Below is a small trained network, with its code and all its weights. Each question gives an input and a class and asks what happens when units are switched off, that is, made to give their printed mean instead of their output.

import numpy as np


def w(rows, s, z=0):
    codes = np.array(rows[::2]) - 128.0
    scale = np.full(codes.shape[1], s)
    scale[-1] = z or s
    return codes * scale


def norm(h):
    return h / np.sqrt((h * h).mean(-1, keepdims=True) + 1e-5)


def f(y):
    return np.maximum(y, 0)


def log_softmax(a):
    a = a - a.max(-1, keepdims=True)
    return a - np.log(np.exp(a).sum(-1, keepdims=True))


def net(x, mask):
    res = np.array(x, float).reshape(1, 3) / 4 @ E
    u = 0
    for l in range(2):
        y = f(norm(res) @ A[l][:, :-1].T + A[l][:, -1])
        res = res + np.where(mask[u : u + 12], y, B[l][:, -1]) @ B[l][:, :-1]
        u += 12
    return log_softmax(norm(res)[-1] @ U[:, :-1].T + U[:, -1])


A, B = {}, {}
E = w([
[217,218,85,33,60],'x0',
[59,168,41,1,148],'x1',
[44,72,45,144,30],'x2',
],0.0062)
A[0] = w([
[143,93,120,61,78,2],'0.n1',
[65,93,119,182,246,155],'0.n2',
[133,81,72,138,75,127],'0.n3',
[85,60,107,135,35,105],'0.n4',
[144,87,84,131,67,103],'0.n5',
[177,138,191,204,74,151],'0.n6',
[101,61,99,97,80,19],'0.n7',
[183,107,156,204,50,143],'0.n8',
[167,74,39,136,52,81],'0.n9',
[63,84,113,174,185,142],'0.n10',
[169,194,128,114,76,119],'0.n11',
[72,154,99,77,179,142],'0.n12',
],0.014,0.0085)
B[0] = w([
[170,195,127,152,28,142],'0.n1',
[70,225,239,129,121,253],'0.n2',
[24,122,116,160,96,196],'0.n3',
[225,53,25,157,132,217],'0.n4',
[111,167,237,136,98,182],'0.n5',
[114,129,28,193,219,254],'0.n6',
[140,120,81,105,224,153],'0.n7',
[144,148,247,75,52,247],'0.n8',
[74,211,226,117,122,201],'0.n9',
[184,30,21,136,122,224],'0.n10',
[194,87,51,116,122,210],'0.n11',
[68,210,185,34,180,205],'0.n12',
],0.011,0.0088)
A[1] = w([
[70,80,119,200,173,165],'1.n1',
[174,4,103,202,95,4],'1.n2',
[50,184,67,107,102,41],'1.n3',
[68,39,88,88,247,20],'1.n4',
[198,121,67,138,79,63],'1.n5',
[142,70,161,141,39,65],'1.n6',
[219,75,63,196,155,31],'1.n7',
[130,116,59,32,202,51],'1.n8',
[45,65,179,117,115,128],'1.n9',
[46,157,136,180,205,67],'1.n10',
[94,66,213,139,96,108],'1.n11',
[119,50,15,104,150,88],'1.n12',
],0.015,0.012)
B[1] = w([
[153,61,94,94,134,254],'1.n1',
[155,26,23,146,17,175],'1.n2',
[47,145,65,192,77,175],'1.n3',
[4,44,101,168,215,154],'1.n4',
[97,135,141,177,186,161],'1.n5',
[231,90,200,200,126,172],'1.n6',
[89,254,49,223,119,185],'1.n7',
[236,27,128,126,129,192],'1.n8',
[130,212,112,103,144,195],'1.n9',
[131,64,167,176,123,210],'1.n10',
[120,208,152,107,97,193],'1.n11',
[79,151,210,89,196,176],'1.n12',
],0.018,0.0076)
U = w([
[167,26,205,216,195,82],'0',
[35,225,243,41,216,115],'1',
[190,229,23,216,210,139],'2',
[232,89,52,11,203,254],'3',
[185,25,22,200,15,78],'4',
[5,9,37,83,226,45],'5',
[195,219,217,167,6,83],'6',
[24,215,24,53,19,126],'7',
],0.027,0.0076)

Each question gives the input, the list of numbers given to net, and the class t.
The units are the neurons (one row each of A and B). Each row of codes is followed by its name. A weight is (code - 128) times the scale printed after its matrix; where a second scale follows, it is the last column's (A, B and U).
mask holds one flag per neuron, layer by layer. A switched-off neuron (its flag False) gives its mean, the last column of its row in B, instead of its output. The means were averaged over made-up inputs and are rounded, as every weight is.
A unit's drop is (log p(t) with every unit on - log p(t) with that unit switched off) / (log p(t) with every unit on - log p(t) with every unit switched off).
most important unit: the unit with the biggest drop
k most important neurons: the k neurons with the biggest drops, biggest first
k most important neurons of layer l: the k neurons of layer l with the biggest drops, biggest first
input [3,0,7], class 6: 3 most important neurons	0.n9; 0.n6; 0.n5
input [2,6,-1], class 3: most important unit	0.n2
input [-3,3,7], class 5: 2 most important neurons	0.n8; 0.n4
input [-2,1,1], class 5: 2 most important neurons	0.n8; 0.n10
input [3,2,7], class 7: 2 most important neurons of layer 0	0.n9; 0.n6
input [1,-3,-6], class 2: 2 most important neurons of layer 0	0.n2; 0.n12
input [-3,1,5], class 5: 2 most important neurons of layer 0	0.n8; 0.n7
input [0,0,-6], class 0: 2 most important neurons	0.n4; 0.n8
input [-8,3,-4], class 1: 2 most important neurons	0.n2; 0.n6
input [0,5,1], class 5: 3 most important neurons of layer 0	0.n8; 0.n2; 0.n9
input [6,4,0], class 3: 3 most important neurons of layer 0	0.n2; 0.n11; 0.n3
input [8,-6,-1], class 2: 2 most important neurons	0.n6; 0.n11
input [-7,-5,1], class 4: 2 most important neurons of layer 0	0.n10; 0.n12
input [0,3,-1], class 1: most important unit	0.n12
input [-1,2,7], class 5: 3 most important neurons	0.n8; 0.n4; 0.n7
input [1,-6,0], class 2: 3 most important neurons	0.n6; 0.n3; 0.n12
input [3,-8,-8], class 2: 2 most important neurons	0.n6; 0.n2
input [-7,1,-7], class 1: 2 most important neurons of layer 0	0.n2; 0.n4
input [-6,-1,2], class 4: 3 most important neurons	0.n10; 1.n2; 0.n2
input [-3,-6,3], class 4: most important unit	0.n6
input [8,0,2], class 6: 2 most important neurons of layer 0	0.n6; 0.n12
input [2,-5,4], class 6: 2 most important neurons	0.n8; 0.n9
input [-6,2,-2], class 1: 2 most important neurons	0.n2; 0.n6
input [5,1,-2], class 3: 2 most important neurons	0.n4; 0.n6
input [2,-8,1], class 6: 2 most important neurons	0.n8; 0.n10
input [7,-6,5], class 6: 2 most important neurons of layer 0	0.n8; 0.n9
input [5,-2,5], class 6: most important unit	0.n9
